Small tables with named rows and columns. After each table, cells are looked up by row and column.

Table nuz
        falibam   pogim     ran
teg       34.90  -25.27   65.15
sutage   -25.51   23.39  -32.05
fis      -24.04   10.79  -21.18
kat      -23.77  -55.32   43.83
tama     -22.45   11.93  -20.90
vena     -24.28   19.46  -38.55
rifame    47.58  -30.25   28.37
por       43.10  -24.68   40.54

pogim of kat = -55.32
ran of rifame = 28.37
pogim of vena = 19.46
ran of fis = -21.18
pogim of fis = 10.79
pogim of por = -24.68
falibam of tama = -22.45
falibam of vena = -24.28
ran of por = 40.54
falibam of kat = -23.77
falibam of teg = 34.90
pogim of sutage = 23.39
falibam of fis = -24.04
ran of tama = -20.90

gibunis:
,munabun,mubukur,mim,sapal,vep,safi,ruguk,kem,zuvalu,ded
zufun,-4.0,-6.6,-1.5,0.8,-8.7,-6.9,-5.3,-9.4,-4.1,8.9
sarene,-2.0,-6.5,-1.6,-1.0,-8.2,-7.9,-7.7,-4.7,-3.9,6.8
todeb,-4.4,-3.3,-1.1,-1.0,-6.1,-0.8,-4.9,-8.1,-4.1,1.8
kikitek,4.0,7.2,1.0,-1.0,-1.7,1.9,-2.6,7.0,-6.4,-4.5

sarene, kem -> -4.7
sarene, ded -> 6.8
kikitek, sapal -> -1.0
kikitek, mubukur -> 7.2
zufun, zuvalu -> -4.1
kikitek, ded -> -4.5
kikitek, zuvalu -> -6.4
todeb, ruguk -> -4.9
zufun, kem -> -9.4
sarene, mubukur -> -6.5
zufun, mubukur -> -6.6
todeb, kem -> -8.1
todeb, safi -> -0.8
kikitek, munabun -> 4.0
Which row has the largest vep? kikitek

zin =
fields: surakaz, pebov, namigu, dusu, lol, fibopus, ton, bimutos
far: [125, 104, 127, 137, 50, 40, 74, 98]
piz: [76, 82, 102, 80, 87, 116, 98, 81]
nonatik: [113, 159, 114, 88, 70, 52, 78, 111]
labo: [121, 102, 116, 140, 71, 43, 46, 107]
furen: [66, 147, 85, 46, 123, 115, 71, 102]
zir: [80, 192, 100, 6, 67, 101, 157, 88]
paz: [88, 36, 100, 142, 97, 98, 49, 86]
vugipup: [116, 105, 114, 132, 85, 54, 27, 115]
zav: [96, 112, 106, 106, 101, 80, 49, 104]
niz: [75, 108, 103, 68, 93, 116, 93, 89]
nazafar: [62, 111, 88, 58, 118, 126, 77, 90]

What is the bimutos of nazafar in zin?
90
What is the dusu of vugipup in zin?
132
What is the dusu of labo in zin?
140
What is the fibopus of vugipup in zin?
54
What is the lol of vugipup in zin?
85
What is the surakaz of zir in zin?
80
What is the ton of furen in zin?
71
What is the pebov of vugipup in zin?
105
What is the lol of labo in zin?
71
What is the bimutos of furen in zin?
102

mukati:
,nule,vutur,nimegu,degutoz,tuvut,duvosi,taz,gane,pipesi,timorip
bomu,146,182,141,57,208,199,118,150,221,186
dubugam,71,233,99,172,185,156,85,167,171,149
lof,174,200,160,126,94,177,122,246,160,109

nule of lof = 174
duvosi of bomu = 199
taz of lof = 122
tuvut of lof = 94
pipesi of bomu = 221
nimegu of lof = 160
nimegu of bomu = 141
tuvut of bomu = 208
pipesi of lof = 160
nule of dubugam = 71
degutoz of bomu = 57
vutur of dubugam = 233
duvosi of dubugam = 156
duvosi of lof = 177
timorip of bomu = 186
gane of lof = 246
vutur of bomu = 182
timorip of lof = 109
degutoz of lof = 126
degutoz of dubugam = 172

paro =
         gekek  toralik
favum    -0.62     0.72
dobitu    0.14    -0.57
lezefit  -0.44     0.07

What is the toralik of lezefit in paro? 0.07
What is the gekek of dobitu in paro? 0.14
What is the gekek of lezefit in paro? -0.44
What is the toralik of dobitu in paro? -0.57
What is the gekek of favum in paro? -0.62
What is the toralik of favum in paro? 0.72
Which row has the largest toralik? favum

gupu
         mezasov     vuk   pedav     bod    pafo     mas    nebo
foni       3.142  -4.141   2.866  -1.996   3.026  -2.581   3.336
fadove     3.441  -3.876   2.241   0.226   3.368  -1.506   3.500
fomol     -0.299   3.059  -1.973   6.878   0.091   4.185  -0.383
pefe      -3.866   2.548   0.197  -4.467  -3.218  -1.343  -2.682
kalodit   -1.091   1.552  -0.426   1.316  -0.645   0.971  -0.610
dorin     -4.628   9.238  -3.760   5.718  -4.104   6.323  -4.601
favoge     0.549   2.497   0.113   2.102   0.382   2.277   0.180
vobofe    -0.650   1.722  -0.421   1.933  -0.321   1.424  -0.369
bib        3.093  -2.607   3.370  -3.540   2.588  -2.248   2.895
kosi       3.431  -5.226   3.931  -4.627   3.203  -4.148   3.730
difa       2.816  -3.754   3.516  -4.338   2.537  -3.315   2.992

vobofe, mas => 1.424
kalodit, mezasov => -1.091
foni, mas => -2.581
favoge, pedav => 0.113
pefe, pedav => 0.197
dorin, bod => 5.718
pefe, mezasov => -3.866
fadove, nebo => 3.500
pefe, nebo => -2.682
favoge, pafo => 0.382
difa, nebo => 2.992
fadove, pedav => 2.241
kalodit, nebo => -0.610
Row with the largest pedav: kosi

tasosel:
columns: rosos, buno
vop: [-45.0, -24.5]
mutad: [-47.8, -13.5]
tuvila: [-79.8, 54.8]
tob: [-46.2, -13.5]
nozakoz: [-28.1, -23.5]
kuvuko: [-97.2, -55.7]
vid: [23.2, 62.7]
kur: [6.3, -66.3]
luminok: [54.9, -66.8]
vit: [-62.0, -5.4]

vop, rosos -> -45.0
mutad, rosos -> -47.8
tuvila, rosos -> -79.8
vop, buno -> -24.5
tob, rosos -> -46.2
nozakoz, buno -> -23.5
luminok, rosos -> 54.9
vid, rosos -> 23.2

sila:
|  | ralub | tanip | povalas | fik | tif | miben | napabov | bur | moz |
|---|---|---|---|---|---|---|---|---|---|
| tup | 0.504 | -2.041 | 1.544 | -4.465 | -0.454 | -5.567 | -1.399 | -5.743 | -3.967 |
| fedu | 6.000 | 0.469 | 2.094 | -2.509 | 2.964 | -1.373 | -1.583 | -3.989 | -6.272 |
| gir | -3.375 | -4.043 | 5.361 | -1.697 | -1.135 | -0.474 | 3.461 | -7.232 | -2.164 |
| zir | -0.079 | -3.552 | -2.002 | -6.506 | -0.355 | -0.355 | -1.621 | -4.317 | -2.240 |

fedu, moz => -6.272
tup, miben => -5.567
tup, ralub => 0.504
gir, moz => -2.164
gir, ralub => -3.375
tup, povalas => 1.544
gir, napabov => 3.461
zir, napabov => -1.621
fedu, tif => 2.964
tup, moz => -3.967
fedu, ralub => 6.000
tup, napabov => -1.399
gir, tif => -1.135
tup, tanip => -2.041
fedu, napabov => -1.583
fedu, miben => -1.373
zir, ralub => -0.079

